Below is a small trained network, with its code and all its weights. Each question gives an input and a class and asks what happens when units are switched off, that is, made to give their printed mean instead of their output.

import numpy as np


def w(rows, s, z=0):
    codes = np.array(rows[::2]) - 128.0
    scale = np.full(codes.shape[1], s)
    scale[-1] = z or s
    return codes * scale


def f(y):
    return np.maximum(y, 0)


def log_softmax(a):
    a = a - a.max(-1, keepdims=True)
    return a - np.log(np.exp(a).sum(-1, keepdims=True))


def net(x, mask):
    res = np.array(x, float).reshape(1, 7) / 4 @ E
    y = f(res @ A[0][:, :-1].T + A[0][:, -1])
    res = res + np.where(mask, y, B[0][:, -1]) @ B[0][:, :-1]
    return log_softmax(res[-1] @ U[:, :-1].T + U[:, -1])


A, B = {}, {}
E = w([
[109,146,116,250,163],'x0',
[119,212,25,102,141],'x1',
[127,127,128,128,127],'x2',
[128,128,128,128,128],'x3',
[169,13,36,134,75],'x4',
[106,188,161,148,1],'x5',
[19,102,113,108,130],'x6',
],0.006)
A[0] = w([
[127,112,131,103,187,80],'N1',
[176,136,135,152,118,112],'N2',
[128,168,90,114,141,86],'N3',
[116,137,92,207,139,89],'N4',
[121,147,106,246,164,94],'N5',
[137,87,136,83,192,88],'N6',
[73,137,107,98,119,104],'N7',
[173,120,116,129,102,134],'N8',
[94,78,71,135,114,122],'N9',
[136,85,94,121,114,92],'N10',
[119,155,133,159,97,107],'N11',
[218,148,139,121,123,84],'N12',
[138,154,62,104,174,125],'N13',
[118,179,51,101,112,120],'N14',
[132,195,206,95,177,79],'N15',
[143,135,124,127,130,210],'N16',
[113,140,91,113,154,84],'N17',
[133,105,83,118,185,98],'N18',
[114,98,112,118,175,91],'N19',
[119,142,134,145,86,70],'N20',
[72,159,161,80,176,102],'N21',
[109,90,176,148,126,84],'N22',
[183,133,134,10,111,97],'N23',
[150,102,78,107,117,149],'N24',
[135,167,78,120,130,101],'N25',
[134,112,96,103,175,100],'N26',
[193,137,137,102,135,115],'N27',
[177,107,120,106,212,107],'N28',
[139,136,157,62,137,182],'N29',
[126,139,161,49,110,132],'N30',
[189,139,119,138,150,112],'N31',
[153,62,81,151,81,58],'N32',
[200,177,99,134,143,123],'N33',
[120,157,161,139,155,60],'N34',
[130,123,109,37,131,107],'N35',
[167,118,156,145,122,157],'N36',
[6,98,107,97,135,93],'N37',
[116,149,137,127,93,74],'N38',
[126,59,184,124,140,160],'N39',
[86,129,127,137,137,166],'N40',
[108,148,122,122,84,107],'N41',
[72,91,91,123,113,138],'N42',
[131,176,136,139,164,126],'N43',
[126,141,91,172,140,103],'N44',
[105,130,114,129,127,255],'N45',
[131,119,129,164,134,158],'N46',
[137,142,126,117,25,111],'N47',
],0.014,0.0086)
B[0] = w([
[112,117,139,171,80,158],'N1',
[156,87,130,134,128,153],'N2',
[117,141,154,102,87,152],'N3',
[63,89,136,90,147,171],'N4',
[32,62,180,96,179,201],'N5',
[114,138,146,178,94,181],'N6',
[152,115,144,133,126,158],'N7',
[146,136,100,126,156,163],'N8',
[135,118,61,114,134,188],'N9',
[118,100,68,101,111,162],'N10',
[126,109,143,160,133,153],'N11',
[173,61,173,130,103,162],'N12',
[138,206,142,91,101,194],'N13',
[132,205,153,84,73,190],'N14',
[135,92,13,99,62,199],'N15',
[158,172,108,147,176,211],'N16',
[129,137,149,122,99,147],'N17',
[131,133,143,177,93,180],'N18',
[125,113,151,170,99,161],'N19',
[122,119,131,165,76,139],'N20',
[154,101,38,109,122,186],'N21',
[128,172,158,92,82,152],'N22',
[53,79,172,97,180,203],'N23',
[129,136,49,109,138,191],'N24',
[124,155,152,98,87,160],'N25',
[129,125,134,164,104,170],'N26',
[166,99,158,136,136,164],'N27',
[104,136,141,188,85,201],'N28',
[110,144,107,140,188,212],'N29',
[82,112,135,115,162,189],'N30',
[165,96,146,149,132,163],'N31',
[99,84,32,92,75,178],'N32',
[197,106,160,143,162,183],'N33',
[116,113,87,113,95,143],'N34',
[71,112,158,115,171,185],'N35',
[161,179,135,122,157,175],'N36',
[202,24,202,147,121,193],'N37',
[122,122,137,161,82,138],'N38',
[145,254,163,66,106,207],'N39',
[169,140,140,144,166,176],'N40',
[125,128,138,178,109,152],'N41',
[177,110,148,138,178,183],'N42',
[132,114,61,136,132,176],'N43',
[99,142,152,110,142,158],'N44',
[178,205,94,161,202,255],'N45',
[107,149,120,116,152,169],'N46',
[109,136,148,208,82,185],'N47',
],0.027,0.0086)
U = w([
[119,82,40,123,128,90],'0',
[69,119,127,254,108,84],'1',
[42,81,145,112,197,109],'2',
[139,138,99,164,193,254],'3',
[204,54,153,123,156,91],'4',
[125,167,144,82,110,79],'5',
[130,138,95,171,201,180],'6',
],0.01,0.0068)

Each question gives the input, the list of numbers given to net, and the class t.
The units are the neurons (one row each of A and B). Each row of codes is followed by its name. A weight is (code - 128) times the scale printed after its matrix; where a second scale follows, it is the last column's (A, B and U).
mask holds one flag per neuron, in row order. A switched-off neuron (its flag False) gives its mean, the last column of its row in B, instead of its output. The means were averaged over made-up inputs and are rounded, as every weight is.
A unit's drop is (log p(t) with every unit on - log p(t) with that unit switched off) / (log p(t) with every unit on - log p(t) with every unit switched off).
The circuit of an input: a set's keep is (log p(t) with only the set's units on - log p(t) with every unit switched off) / (log p(t) with every unit on - log p(t) with every unit switched off). Starting from the 12 units with the biggest drops (on a tie, the unit counted first), units are removed one at a time, each time the one whose removal leaves the highest keep (on an exact tie, the one counted first), for as long as the keep stays at least 0.8.
circuit, biggest first: the units of the circuit, biggest drop first
most important unit: the unit with the biggest drop
k most important neurons: the k neurons with the biggest drops, biggest first
drop of u: that unit's drop, to one decimal
input [-7,-7,3,2,-3,-4,3], class 2: circuit, biggest first	[N23]
input [4,-6,2,-4,-4,-7,8], class 4: 2 most important neurons	[N37 N47]
input [-6,-8,7,-7,1,5,4], class 5: 3 most important neurons	[N39 N22 N5]
input [7,3,5,1,-4,2,-2], class 2: 2 most important neurons	[N5 N4]
input [3,-8,0,-2,1,6,6], class 5: 3 most important neurons	[N39 N22 N29]
input [2,-8,-7,-4,6,-8,-5], class 1: 2 most important neurons	[N28 N6]
input [-7,8,-4,-6,0,-3,-6], class 5: 4 most important neurons	[N14 N13 N5 N25]
input [-5,-1,6,2,-7,-8,-7], class 1: 3 most important neurons	[N28 N6 N1]
input [1,-8,0,-6,-7,1,-6], class 5: 4 most important neurons	[N39 N22 N36 N32]
input [5,8,-4,-1,3,-3,2], class 5: 2 most important neurons	[N14 N13]
input [6,6,-1,-8,8,-4,-7], class 0: 2 most important neurons	[N32 N24]
input [1,8,-1,-3,2,4,-7], class 5: 4 most important neurons	[N14 N37 N25 N13]
input [-1,2,4,-3,-5,5,-7], class 4: circuit, biggest first	[N12 N33]
input [7,1,-7,6,3,2,-8], class 4: circuit, biggest first	[N33 N12]
input [6,8,-8,2,-2,-6,-7], class 5: most important unit	N13
input [6,-3,5,2,0,1,-4], class 2: drop of N4	0.1
input [-7,3,8,4,-5,8,8], class 1: drop of N38	0.2
input [3,3,7,-5,-6,8,-3], class 1: drop of N47	0.2
